Below are the code and all the weights of a small trained network. Each question names an input and a class and asks about switching units off, where a switched-off unit gives its printed mean instead of its output.

import numpy as np


def w(rows, s, z=0):
    codes = np.array(rows[::2]) - 128.0
    scale = np.full(codes.shape[1], s)
    scale[-1] = z or s
    return codes * scale


def f(y):
    return np.maximum(y, 0)


def log_softmax(a):
    a = a - a.max(-1, keepdims=True)
    return a - np.log(np.exp(a).sum(-1, keepdims=True))


def net(x, mask):
    res = np.array(x, float).reshape(1, 8) / 4 @ E
    y = f(res @ A[0][:, :-1].T + A[0][:, -1])
    res = res + np.where(mask, y, B[0][:, -1]) @ B[0][:, :-1]
    return log_softmax(res[-1] @ U[:, :-1].T + U[:, -1])


A, B = {}, {}
E = w([
[151,184,103,44,159,209,168,179],'x0',
[122,193,121,241,122,152,168,145],'x1',
[144,76,45,137,178,79,250,245],'x2',
[46,102,151,161,122,44,158,110],'x3',
[189,137,158,135,201,134,7,149],'x4',
[38,26,18,115,133,165,45,75],'x5',
[132,152,74,143,227,88,85,178],'x6',
[58,153,141,135,117,253,149,174],'x7',
],0.0068)
A[0] = w([
[72,102,74,116,174,188,90,153,243],'n1',
[66,113,147,228,65,98,136,77,254],'n2',
[109,148,74,97,164,129,128,144,249],'n3',
[236,133,75,127,255,72,138,238,186],'n4',
[182,246,171,143,120,209,148,165,159],'n5',
[167,169,199,137,46,74,150,108,167],'n6',
[94,117,113,180,184,64,145,127,140],'n7',
[107,117,56,112,97,137,241,143,186],'n8',
],0.0082,0.0029)
B[0] = w([
[95,146,42,53,50,120,134,74,214],'n1',
[2,61,115,171,111,23,176,92,240],'n2',
[39,104,71,126,128,94,122,102,184],'n3',
[59,138,158,202,167,85,118,83,254],'n4',
[114,175,127,213,215,193,176,140,244],'n5',
[94,131,80,106,114,145,160,82,229],'n6',
[114,117,183,187,178,75,69,151,178],'n7',
[98,102,49,76,101,154,121,76,225],'n8',
],0.0092)
U = w([
[135,90,130,96,75,151,122,218,6],'0',
[139,103,148,21,127,179,220,197,93],'1',
[177,86,146,106,137,130,131,240,8],'2',
[160,111,143,137,81,130,120,254,2],'3',
[200,142,196,95,156,127,28,79,152],'4',
[121,225,113,164,136,210,173,153,190],'5',
[100,82,69,55,48,112,117,45,243],'6',
[90,99,152,247,159,77,153,123,143],'7',
],0.0085,0.003)

Each question gives the input, the list of numbers given to net, and the class t.
The units are the neurons (one row each of A and B). Each row of codes is followed by its name. A weight is (code - 128) times the scale printed after its matrix; where a second scale follows, it is the last column's (A, B and U).
mask holds one flag per neuron, in row order. A switched-off neuron (its flag False) gives its mean, the last column of its row in B, instead of its output. The means were averaged over made-up inputs and are rounded, as every weight is.
A unit's drop is (log p(t) with every unit on - log p(t) with that unit switched off) / (log p(t) with every unit on - log p(t) with every unit switched off).
The circuit of an input: a set's keep is (log p(t) with only the set's units on - log p(t) with every unit switched off) / (log p(t) with every unit on - log p(t) with every unit switched off). Starting from all 8 units, units are removed one at a time, each time the one whose removal leaves the highest keep (on an exact tie, the one counted first), for as long as the keep stays at least 0.8.
circuit, biggest first: the units of the circuit, biggest drop first
unit that matters most: the unit with the biggest drop
k most important neurons: the k neurons with the biggest drops, biggest first
drop when u is switched off: that unit's drop, to one decimal
input [-4,3,3,-3,-4,-7,-3,7], class 5: circuit, biggest first => n5; n4
input [-4,-8,0,-7,5,-2,5,-7], class 7: 3 most important neurons => n4; n1; n8
input [6,1,5,7,-7,-5,-7,5], class 6: unit that matters most => n8
input [-3,-8,-5,0,5,0,-3,7], class 4: circuit, biggest first => n2; n8
input [3,-3,-3,-8,-3,-3,-8,-6], class 1: circuit, biggest first => n4; n2; n1
input [-2,-6,-3,-2,-5,-7,6,3], class 5: circuit, biggest first => n2; n5
input [0,3,3,5,0,-7,-4,4], class 5: circuit, biggest first => n4; n5
input [-2,-5,-8,-1,3,-5,8,7], class 5: circuit, biggest first => n5; n2
input [-3,-4,-5,-7,-3,-2,-8,6], class 5: circuit, biggest first => n5; n1
input [5,2,5,7,-2,-1,-3,0], class 6: 2 most important neurons => n8; n5
input [8,6,0,-5,-4,6,7,4], class 6: 3 most important neurons => n1; n3; n8
input [1,-2,6,-3,-6,0,8,7], class 6: 2 most important neurons => n8; n1
input [5,1,7,4,5,1,-1,5], class 6: 2 most important neurons => n1; n8
input [8,6,8,-3,-1,8,5,-1], class 6: circuit, biggest first => n1
input [-1,-5,0,8,4,5,-2,-7], class 7: drop when n7 is switched off => 0.9
input [-7,8,-1,1,-7,-1,-6,-5], class 6: drop when n4 is switched off => 1.1
input [2,-8,-2,-7,5,-6,0,-8], class 7: drop when n7 is switched off => -0.1
